Below are the code and all the weights of a small trained network. Each question names an input and a class and asks about switching units off, where a switched-off unit gives its printed mean instead of its output.

import numpy as np


def w(rows, s, z=0):
    codes = np.array(rows[::2]) - 128.0
    scale = np.full(codes.shape[1], s)
    scale[-1] = z or s
    return codes * scale


def f(y):
    return y / 2 * (1 + np.tanh(0.7978845608 * (y + 0.044715 * y**3)))


def log_softmax(a):
    a = a - a.max(-1, keepdims=True)
    return a - np.log(np.exp(a).sum(-1, keepdims=True))


def net(x, mask):
    res = np.array(x, float).reshape(1, 6) / 4 @ E
    y = f(res @ A[0][:, :-1].T + A[0][:, -1])
    res = res + np.where(mask, y, B[0][:, -1]) @ B[0][:, :-1]
    return log_softmax(res[-1] @ U[:, :-1].T + U[:, -1])


A, B = {}, {}
E = w([
[140,85,127,225,136,37,142],'x0',
[205,172,204,62,153,58,108],'x1',
[128,45,128,82,37,102,73],'x2',
[50,130,208,117,78,113,254],'x3',
[157,108,128,125,128,144,150],'x4',
[111,138,129,128,130,121,117],'x5',
],0.0066)
A[0] = w([
[125,158,92,2,127,199,155,81],'n0',
[165,117,90,164,153,136,71,109],'n1',
[127,130,103,136,157,150,53,130],'n2',
[92,65,113,101,54,94,91,110],'n3',
[126,94,88,92,53,103,118,145],'n4',
[149,166,156,131,168,132,133,44],'n5',
[159,131,67,130,158,130,88,132],'n6',
[148,183,117,176,185,165,186,100],'n7',
[92,96,177,138,118,109,200,78],'n8',
[189,126,96,156,136,153,86,80],'n9',
[166,183,187,67,146,49,67,121],'n10',
[137,44,151,86,84,129,93,95],'n11',
[180,174,179,96,129,69,118,71],'n12',
[155,97,112,192,127,48,153,97],'n13',
[139,81,114,182,152,46,151,71],'n14',
[85,115,81,171,106,183,126,70],'n15',
[105,135,160,141,87,120,198,59],'n16',
[177,60,121,122,97,152,145,254],'n17',
[142,114,106,186,121,47,145,97],'n18',
[70,98,63,173,124,175,113,73],'n19',
[137,226,131,181,152,159,141,133],'n20',
[182,93,104,157,167,156,80,81],'n21',
[131,172,110,163,209,152,176,86],'n22',
[75,117,72,173,106,174,123,64],'n23',
[88,105,173,111,114,139,179,75],'n24',
[164,120,76,134,159,127,84,59],'n25',
[155,141,54,123,143,112,87,95],'n26',
],0.0087,0.0072)
B[0] = w([
[201,252,33,165,143,172,49,169],'n0',
[108,163,167,80,107,115,176,179],'n1',
[113,174,154,115,105,104,183,177],'n2',
[157,128,200,147,175,100,94,178],'n3',
[155,122,175,158,168,69,97,177],'n4',
[179,64,174,116,84,154,66,119],'n5',
[71,142,201,98,91,110,193,184],'n6',
[155,99,212,147,130,65,56,174],'n7',
[108,165,194,70,52,111,144,157],'n8',
[105,145,166,83,81,129,154,155],'n9',
[169,44,89,195,120,187,217,215],'n10',
[162,131,190,158,148,113,68,162],'n11',
[191,18,120,163,60,229,185,158],'n12',
[158,228,47,105,112,198,76,174],'n13',
[193,239,71,94,94,255,31,159],'n14',
[226,78,159,148,105,188,158,146],'n15',
[112,155,227,61,56,142,136,143],'n16',
[106,156,147,165,208,67,150,255],'n17',
[146,201,65,110,120,189,94,164],'n18',
[198,74,126,169,107,182,185,159],'n19',
[120,85,206,154,164,72,83,179],'n20',
[105,156,183,71,62,108,155,163],'n21',
[181,73,223,116,141,83,49,166],'n22',
[234,57,158,167,89,200,177,148],'n23',
[133,182,193,83,70,132,126,140],'n24',
[108,151,200,81,54,123,142,147],'n25',
[92,144,211,90,68,101,172,161],'n26',
],0.0076,0.0064)
U = w([
[91,160,166,56,53,113,188,65],'0',
[182,22,112,167,99,208,180,79],'1',
[156,223,66,121,124,193,28,91],'2',
[109,132,116,154,159,105,151,255],'3',
[114,129,112,157,151,104,148,242],'4',
[146,80,177,144,152,70,33,38],'5',
[13,50,9,90,170,71,144,74],'6',
],0.012)

Each question gives the input, the list of numbers given to net, and the class t.
The units are the neurons (one row each of A and B). Each row of codes is followed by its name. A weight is (code - 128) times the scale printed after its matrix; where a second scale follows, it is the last column's (A, B and U).
mask holds one flag per neuron, in row order. A switched-off neuron (its flag False) gives its mean, the last column of its row in B, instead of its output. The means were averaged over made-up inputs and are rounded, as every weight is.
A unit's drop is (log p(t) with every unit on - log p(t) with that unit switched off) / (log p(t) with every unit on - log p(t) with every unit switched off).
The circuit of an input: a set's keep is (log p(t) with only the set's units on - log p(t) with every unit switched off) / (log p(t) with every unit on - log p(t) with every unit switched off). Starting from the 12 units with the biggest drops (on a tie, the unit counted first), units are removed one at a time, each time the one whose removal leaves the highest keep (on an exact tie, the one counted first), for as long as the keep stays at least 0.8.
circuit, biggest first: the units of the circuit, biggest drop first
most important unit: the unit with the biggest drop
top k neurons: the k neurons with the biggest drops, biggest first
drop of u: that unit's drop, to one decimal
input [0,7,6,-4,7,-2], class 1: circuit, biggest first => [n10]
input [4,1,8,6,7,2], class 5: circuit, biggest first => [n3; n11]
input [1,4,-7,-3,5,-2], class 5: circuit, biggest first => [n22; n7]
input [-4,7,-8,7,-1,5], class 5: circuit, biggest first => [n20; n7; n22]
input [7,2,4,5,-7,1], class 2: circuit, biggest first => [n14; n13; n18]
input [8,6,-7,2,5,6], class 2: circuit, biggest first => [n14; n13]
input [7,-3,-4,0,-4,-3], class 2: circuit, biggest first => [n14; n13]
input [4,8,1,-4,-4,5], class 1: top 2 neurons => [n10; n12]
input [5,-5,-2,7,5,6], class 0: top 3 neurons => [n8; n16; n24]
input [-6,7,-1,-2,7,3], class 1: top 2 neurons => [n10; n12]
input [-2,-6,2,-1,3,6], class 1: circuit, biggest first => [n23; n19]
input [4,0,-5,8,7,7], class 0: top 2 neurons => [n8; n16]
input [-8,-6,1,5,-4,1], class 2: top 2 neurons => [n0; n10]
input [-3,-7,3,1,-1,-5], class 1: most important unit => n23
input [-1,-4,5,-5,-1,2], class 0: drop of n10 => 0.2
input [-5,2,8,-6,-8,0], class 3: drop of n20 => 0.3
input [0,8,3,0,-1,-8], class 1: drop of n20 => 0.0
input [-7,-4,8,5,2,-4], class 5: drop of n14 => 0.1
